Below are the code and all the weights of a small trained network. Each question names an input and a class and asks about switching units off, where a switched-off unit gives its printed mean instead of its output.

import numpy as np


def w(rows, s, z=0):
    codes = np.array(rows[::2]) - 128.0
    scale = np.full(codes.shape[1], s)
    scale[-1] = z or s
    return codes * scale


def f(y):
    return y / 2 * (1 + np.tanh(0.7978845608 * (y + 0.044715 * y**3)))


def log_softmax(a):
    a = a - a.max(-1, keepdims=True)
    return a - np.log(np.exp(a).sum(-1, keepdims=True))


def net(x, mask):
    res = np.array(x, float).reshape(1, 7) / 4 @ E
    y = f(res @ A[0][:, :-1].T + A[0][:, -1])
    res = res + np.where(mask, y, B[0][:, -1]) @ B[0][:, :-1]
    return log_softmax(res[-1] @ U[:, :-1].T + U[:, -1])


A, B = {}, {}
E = w([
[127,129,128,130],'x0',
[129,128,128,126],'x1',
[119,135,134,145],'x2',
[34,101,200,77],'x3',
[112,11,119,198],'x4',
[47,132,36,107],'x5',
[133,124,125,120],'x6',
],0.011)
A[0] = w([
[200,162,37,187,61],'N0',
[92,129,79,109,19],'N1',
[126,118,130,116,109],'N2',
[37,148,9,109,11],'N3',
[88,109,151,88,36],'N4',
[122,29,131,150,126],'N5',
[152,128,124,126,65],'N6',
[115,136,90,128,3],'N7',
[38,97,219,88,94],'N8',
[143,137,120,115,99],'N9',
[146,157,101,166,54],'N10',
[112,108,147,95,50],'N11',
[96,123,169,123,105],'N12',
[164,128,106,131,38],'N13',
[106,102,131,179,89],'N14',
[201,154,86,169,112],'N15',
[125,250,146,71,110],'N16',
[129,1,137,180,140],'N17',
[174,125,187,136,37],'N18',
[148,91,108,133,52],'N19',
[210,108,245,131,15],'N20',
[51,112,219,61,79],'N21',
[140,119,142,137,29],'N22',
[117,103,137,156,70],'N23',
[111,159,126,179,100],'N24',
[139,240,169,73,119],'N25',
[179,129,196,127,28],'N26',
[142,142,155,125,51],'N27',
[134,119,130,115,128],'N28',
],0.016,0.0032)
B[0] = w([
[125,110,174,52,228],'N0',
[91,135,150,160,169],'N1',
[130,124,129,129,129],'N2',
[136,136,173,253,252],'N3',
[135,126,150,115,170],'N4',
[131,131,67,120,210],'N5',
[131,138,136,126,132],'N6',
[126,127,145,146,140],'N7',
[142,127,172,77,240],'N8',
[124,122,125,120,133],'N9',
[131,113,143,106,153],'N10',
[136,121,138,121,146],'N11',
[137,123,140,110,159],'N12',
[124,138,144,112,145],'N13',
[132,134,94,124,161],'N14',
[147,131,169,78,208],'N15',
[127,124,45,109,239],'N16',
[117,131,43,106,246],'N17',
[114,131,148,173,174],'N18',
[125,137,111,107,145],'N19',
[124,136,175,229,225],'N20',
[139,122,165,74,237],'N21',
[121,128,128,136,128],'N22',
[131,131,112,125,146],'N23',
[145,116,130,123,131],'N24',
[123,130,47,116,233],'N25',
[111,121,146,181,179],'N26',
[123,144,130,140,136],'N27',
[129,129,128,128,129],'N28',
],0.045,0.014)
U = w([
[155,91,9,138,34],'0',
[183,72,142,89,166],'1',
[145,97,112,220,253],'2',
],0.012,0.00038)

Each question gives the input, the list of numbers given to net, and the class t.
The units are the neurons (one row each of A and B). Each row of codes is followed by its name. A weight is (code - 128) times the scale printed after its matrix; where a second scale follows, it is the last column's (A, B and U).
mask holds one flag per neuron, in row order. A switched-off neuron (its flag False) gives its mean, the last column of its row in B, instead of its output. The means were averaged over made-up inputs and are rounded, as every weight is.
A unit's drop is (log p(t) with every unit on - log p(t) with that unit switched off) / (log p(t) with every unit on - log p(t) with every unit switched off).
The circuit of an input: a set's keep is (log p(t) with only the set's units on - log p(t) with every unit switched off) / (log p(t) with every unit on - log p(t) with every unit switched off). Starting from the 12 units with the biggest drops (on a tie, the unit counted first), units are removed one at a time, each time the one whose removal leaves the highest keep (on an exact tie, the one counted first), for as long as the keep stays at least 0.8.
circuit, biggest first: the units of the circuit, biggest drop first
unit that matters most: the unit with the biggest drop
k most important neurons: the k neurons with the biggest drops, biggest first
drop when u is switched off: that unit's drop, to one decimal
input [-3,-4,-6,8,8,-8,-1], class 0: unit that matters most => N17
input [8,-2,-6,-7,6,-3,7], class 1: 4 most important neurons => (N0 N15 N16 N25)
input [0,5,-3,6,-6,-5,-3], class 0: 4 most important neurons => (N25 N16 N0 N15)
input [1,-8,1,-8,-1,-8,-8], class 1: 3 most important neurons => (N0 N15 N3)
input [3,-2,-4,-5,4,-3,-4], class 1: 2 most important neurons => (N0 N16)
input [6,-5,2,7,0,-8,0], class 2: 4 most important neurons => (N20 N26 N0 N18)
input [-5,3,-2,-1,8,-7,-2], class 0: 2 most important neurons => (N17 N3)
input [-3,1,4,8,8,-3,3], class 0: 2 most important neurons => (N17 N5)
input [6,-5,1,4,-6,-6,-7], class 0: 3 most important neurons => (N25 N16 N3)
input [-2,8,7,2,1,3,5], class 2: 2 most important neurons => (N0 N15)
input [2,-3,5,-1,-6,-6,0], class 0: 4 most important neurons => (N25 N16 N3 N1)
input [0,-3,4,-6,-5,-5,-4], class 1: 2 most important neurons => (N0 N15)
input [-8,7,-5,-5,4,-3,1], class 1: 2 most important neurons => (N0 N16)
input [-6,1,-8,-1,-6,-6,-8], class 0: 3 most important neurons => (N25 N16 N3)
input [-6,-8,-1,-7,4,-7,6], class 1: circuit, biggest first => (N0)
input [-5,-1,3,3,4,-7,-5], class 2: drop when N20 is switched off => 7.2
input [6,3,-5,-6,-4,5,0], class 1: drop when N0 is switched off => 1.9
input [8,8,8,2,5,7,8], class 2: drop when N3 is switched off => 4.2
